Here is a tiny trained network, its code and every weight. The questions are about switching its units off for an input and a class, where a switched-off unit gives its printed mean instead of its output.

import numpy as np


def w(rows, s, z=0):
    codes = np.array(rows[::2]) - 128.0
    scale = np.full(codes.shape[1], s)
    scale[-1] = z or s
    return codes * scale


def norm(h):
    return h / np.sqrt((h * h).mean(-1, keepdims=True) + 1e-5)


def f(y):
    return y / 2 * (1 + np.tanh(0.7978845608 * (y + 0.044715 * y**3)))


def log_softmax(a):
    a = a - a.max(-1, keepdims=True)
    return a - np.log(np.exp(a).sum(-1, keepdims=True))


def net(x, mask):
    res = np.array(x, float).reshape(1, 4) / 4 @ E
    u = 0
    for l in range(2):
        y = f(norm(res) @ A[l][:, :-1].T + A[l][:, -1])
        res = res + np.where(mask[u : u + 9], y, B[l][:, -1]) @ B[l][:, :-1]
        u += 9
    return log_softmax(norm(res)[-1] @ U[:, :-1].T + U[:, -1])


A, B = {}, {}
E = w([
[179,61,115,77,203],'x0',
[205,202,78,129,166],'x1',
[79,120,2,100,139],'x2',
[99,129,208,128,185],'x3',
],0.0069)
A[0] = w([
[173,90,129,182,27,251],'0.n1',
[126,117,115,1,58,134],'0.n2',
[126,228,168,167,161,101],'0.n3',
[120,92,90,119,173,126],'0.n4',
[220,136,149,135,112,24],'0.n5',
[99,147,128,116,121,121],'0.n6',
[159,61,82,54,89,12],'0.n7',
[190,127,128,64,185,133],'0.n8',
[176,68,82,183,146,34],'0.n9',
],0.012,0.0022)
B[0] = w([
[151,47,178,228,2,255],'0.n1',
[163,184,129,175,132,177],'0.n2',
[160,140,116,93,184,227],'0.n3',
[61,172,151,205,179,193],'0.n4',
[127,180,93,111,119,195],'0.n5',
[118,144,171,100,76,138],'0.n6',
[154,185,127,87,175,194],'0.n7',
[142,112,168,171,121,252],'0.n8',
[190,131,116,99,159,158],'0.n9',
],0.0083,0.0046)
A[1] = w([
[60,93,233,111,90,116],'1.n1',
[92,99,127,186,150,148],'1.n2',
[113,189,169,88,122,54],'1.n3',
[167,82,138,61,218,140],'1.n4',
[109,101,123,49,177,118],'1.n5',
[84,220,103,110,129,96],'1.n6',
[143,81,163,80,56,253],'1.n7',
[133,100,89,60,83,83],'1.n8',
[172,208,61,137,10,151],'1.n9',
],0.011,0.0046)
B[1] = w([
[172,128,135,213,76,197],'1.n1',
[204,40,151,87,77,158],'1.n2',
[162,171,127,161,254,121],'1.n3',
[121,197,134,123,68,196],'1.n4',
[149,150,169,137,116,139],'1.n5',
[81,64,111,79,176,161],'1.n6',
[59,101,211,201,7,201],'1.n7',
[74,158,150,121,88,117],'1.n8',
[103,64,218,157,83,254],'1.n9',
],0.0095,0.0076)
U = w([
[180,235,160,111,174,113],'0',
[42,13,130,89,182,4],'1',
[109,62,251,204,15,216],'2',
],0.011,0.0037)

Each question gives the input, the list of numbers given to net, and the class t.
The units are the neurons (one row each of A and B). Each row of codes is followed by its name. A weight is (code - 128) times the scale printed after its matrix; where a second scale follows, it is the last column's (A, B and U).
mask holds one flag per neuron, layer by layer. A switched-off neuron (its flag False) gives its mean, the last column of its row in B, instead of its output. The means were averaged over made-up inputs and are rounded, as every weight is.
A unit's drop is (log p(t) with every unit on - log p(t) with that unit switched off) / (log p(t) with every unit on - log p(t) with every unit switched off).
The circuit of an input: a set's keep is (log p(t) with only the set's units on - log p(t) with every unit switched off) / (log p(t) with every unit on - log p(t) with every unit switched off). Starting from the 12 units with the biggest drops (on a tie, the unit counted first), units are removed one at a time, each time the one whose removal leaves the highest keep (on an exact tie, the one counted first), for as long as the keep stays at least 0.8.
circuit, biggest first: the units of the circuit, biggest drop first
top k neurons: the k neurons with the biggest drops, biggest first
k most important neurons of layer l: the k neurons of layer l with the biggest drops, biggest first
drop of u: that unit's drop, to one decimal
input [6,-8,7,6], class 1: circuit, biggest first -> [0.n1]
input [0,-2,4,4], class 1: 2 most important neurons of layer 0 -> [0.n1, 0.n8]
input [4,2,-4,5], class 0: top 2 neurons -> [0.n1, 1.n9]
input [6,-7,5,2], class 0: top 4 neurons -> [0.n1, 0.n7, 1.n7, 1.n9]
input [4,-3,7,-6], class 1: top 3 neurons -> [1.n6, 0.n4, 0.n3]
input [-6,4,3,1], class 1: top 2 neurons -> [1.n6, 0.n1]
input [1,5,-6,1], class 0: top 2 neurons -> [0.n3, 0.n1]
input [-4,2,8,8], class 1: drop of 1.n6 -> 0.1
input [0,3,0,8], class 0: drop of 0.n1 -> 0.1
input [0,-8,8,-3], class 1: drop of 0.n1 -> 0.4
